Below is a small trained network, with its code and all its weights. Each question gives an input and a target symbol and asks what happens when units are switched off, that is, made to give their printed mean instead of their output.

import numpy as np


def w(rows, s, z=0):
    codes = np.array(rows[::2]) - 128.0
    scale = np.full(codes.shape[1], s)
    scale[-1] = z or s
    return codes * scale


def norm(h):
    return h / np.sqrt((h * h).mean(-1, keepdims=True) + 1e-5)


def f(y):
    return np.maximum(y, 0)


def softmax(a):
    e = np.exp(a - a.max(-1, keepdims=True))
    return e / e.sum(-1, keepdims=True)


def log_softmax(a):
    a = a - a.max(-1, keepdims=True)
    return a - np.log(np.exp(a).sum(-1, keepdims=True))


def net(x, mask):
    ids = ['ΓΔΘΛΣΨΩαβζημπτφ'.index(c) for c in x.split()]
    T = len(ids)
    res = E[ids] + P[:T]
    u = 0
    for l in range(2):
        r = norm(res)
        for j in range(2):
            rows = slice(2 * j, 2 * j + 2)
            q, k, v = (r @ M[l][rows].T for M in (Q, K, V))
            z = softmax(np.where(np.tri(T) > 0, q @ k.T / 2**0.5, -1e9)) @ v
            o = O[l][rows]
            res = res + np.where(mask[u + j], z, o[:, -1]) @ o[:, :-1]
        u += 2
        y = f(norm(res) @ A[l][:, :-1].T + A[l][:, -1])
        res = res + np.where(mask[u : u + 4], y, B[l][:, -1]) @ B[l][:, :-1]
        u += 4
    return log_softmax(norm(res)[-1] @ U[:, :-1].T + U[:, -1])


Q, K, V, O, A, B = {}, {}, {}, {}, {}, {}
E = w([
[114,112,143,13],'Γ',
[159,192,97,75],'Δ',
[177,193,185,146],'Θ',
[220,121,212,161],'Λ',
[129,154,143,99],'Σ',
[78,95,119,191],'Ψ',
[252,101,103,183],'Ω',
[116,193,111,74],'α',
[113,166,177,167],'β',
[154,98,76,120],'ζ',
[172,21,110,113],'η',
[86,119,138,85],'μ',
[128,154,147,61],'π',
[167,89,57,111],'τ',
[131,121,141,109],'φ',
],0.021)
P = w([
[64,186,55,3],'0',
[79,177,110,43],'1',
[79,159,131,70],'2',
[85,165,131,59],'3',
[84,170,139,54],'4',
[79,171,147,48],'5',
],0.0055)
Q[0] = w([
[114,183,133,166],'L0H0',
[100,160,159,79],'L0H0',
[246,90,114,114],'L0H1',
[223,165,146,146],'L0H1',
],0.012)
K[0] = w([
[38,246,137,133],'L0H0',
[165,232,161,194],'L0H0',
[158,183,185,166],'L0H1',
[144,121,153,181],'L0H1',
],0.012)
V[0] = w([
[158,94,53,33],'L0H0',
[2,159,115,112],'L0H0',
[217,98,212,142],'L0H1',
[216,78,115,46],'L0H1',
],0.0069)
O[0] = w([
[64,65,131,254,253],'L0H0',
[126,89,251,209,150],'L0H0',
[204,49,91,62,81],'L0H1',
[123,140,162,149,224],'L0H1',
],0.0077,0.0049)
A[0] = w([
[176,146,172,175,251],'L0N0',
[162,68,129,60,124],'L0N1',
[95,76,252,98,185],'L0N2',
[91,95,78,60,113],'L0N3',
],0.014,0.0023)
B[0] = w([
[160,184,39,44,166],'L0N0',
[65,250,199,171,177],'L0N1',
[90,198,125,108,254],'L0N2',
[213,179,148,175,184],'L0N3',
],0.011,0.0084)
Q[1] = w([
[181,88,159,67],'L1H0',
[112,8,163,104],'L1H0',
[169,240,112,144],'L1H1',
[93,133,145,108],'L1H1',
],0.015)
K[1] = w([
[50,131,90,24],'L1H0',
[81,108,14,160],'L1H0',
[255,168,223,123],'L1H1',
[77,130,146,130],'L1H1',
],0.012)
V[1] = w([
[158,125,125,84],'L1H0',
[172,165,169,203],'L1H0',
[159,163,153,255],'L1H1',
[108,116,102,92],'L1H1',
],0.013)
O[1] = w([
[202,255,133,94,75],'L1H0',
[206,126,188,138,255],'L1H0',
[133,63,197,161,242],'L1H1',
[113,148,67,168,89],'L1H1',
],0.0095,0.0062)
A[1] = w([
[128,166,151,88,253],'L1N0',
[113,129,105,252,84],'L1N1',
[138,170,95,142,189],'L1N2',
[92,144,173,123,134],'L1N3',
],0.014,0.0038)
B[1] = w([
[116,83,121,157,255],'L1N0',
[154,172,126,3,170],'L1N1',
[116,71,93,103,190],'L1N2',
[248,113,109,158,212],'L1N3',
],0.014,0.0082)
U = w([
[102,214,209,151,1],'Γ',
[108,81,44,139,202],'Δ',
[163,185,105,87,122],'Θ',
[211,201,146,108,82],'Λ',
[87,169,97,142,120],'Σ',
[82,154,180,54,236],'Ψ',
[204,116,102,150,245],'Ω',
[133,155,97,233,44],'α',
[133,169,148,112,47],'β',
[77,60,148,52,144],'ζ',
[158,92,236,165,234],'η',
[4,138,187,207,92],'μ',
[71,182,136,128,59],'π',
[134,107,141,59,49],'τ',
[79,149,123,134,112],'φ',
],0.016,0.0034)

Each question gives the input, a string of symbols that net reads in full, and the target symbol t.
The units are the heads (2 rows each of Q, K, V and O) and the neurons (one row each of A and B). Each row of codes is followed by its name. A weight is (code - 128) times the scale printed after its matrix; where a second scale follows, it is the last column's (O, A, B and U).
mask holds one flag per unit, layer by layer, with each layer's heads first. A switched-off unit (its flag False) gives its mean, the last column of its rows in O or B, instead of its output. The means were averaged over made-up inputs and are rounded, as every weight is.
A unit's drop is (log p(t) with every unit on - log p(t) with that unit switched off) / (log p(t) with every unit on - log p(t) with every unit switched off).
k most important neurons: the k neurons with the biggest drops, biggest first
top k neurons in layer l: the k neurons of layer l with the biggest drops, biggest first
heads that matter: for each layer, one digit per head in row order, 1 if its drop is at least 0.15 and else 0, layers parted by /
input Λ Δ μ μ Γ, target Λ: heads that matter	10 / 00
input ζ φ η μ τ, target η: top 3 neurons in layer 0	(L0N3, L0N1, L0N0)
input Λ η μ μ ζ, target η: heads that matter	01 / 11
input Θ μ μ, target Θ: heads that matter	11 / 01
input Δ Γ α α, target α: 3 most important neurons	(L1N3, L1N1, L0N3)
input Γ Ω ζ Δ Ψ μ, target Ω: 3 most important neurons	(L0N0, L0N1, L1N3)
input Λ μ τ, target Λ: heads that matter	11 / 00
input η Σ μ μ Λ, target Λ: heads that matter	01 / 00
input μ μ τ α μ, target μ: heads that matter	10 / 10
input Δ η μ α τ, target η: heads that matter	00 / 11
input μ μ μ Δ Λ Σ, target Λ: heads that matter	01 / 11
input τ Ψ μ ζ, target ζ: top 3 neurons in layer 0	(L0N2, L0N0, L0N1)
input μ η Σ α, target η: top 3 neurons in layer 0	(L0N3, L0N1, L0N2)
input Σ μ μ Δ π μ, target μ: heads that matter	11 / 00
input μ Λ ζ, target Λ: heads that matter	11 / 00
input φ Ω μ, target Ω: heads that matter	10 / 00
input π Σ Δ, target Δ: heads that matter	00 / 00
input μ η Ω μ Σ Δ, target Ω: 2 most important neurons	(L1N1, L1N0)
input Ψ μ ζ, target ζ: 2 most important neurons	(L1N1, L0N2)
input Θ μ η μ α, target η: 4 most important neurons	(L0N3, L0N1, L0N2, L0N0)
input π Ψ Ω Σ, target Ω: top 2 neurons in layer 0	(L0N0, L0N3)
input Λ μ π, target Λ: 3 most important neurons	(L0N1, L0N3, L0N2)
input Γ μ ζ α, target α: top neuron in layer 1	(L1N3)
input Θ α Δ Σ, target Θ: top neuron in layer 0	(L0N1)
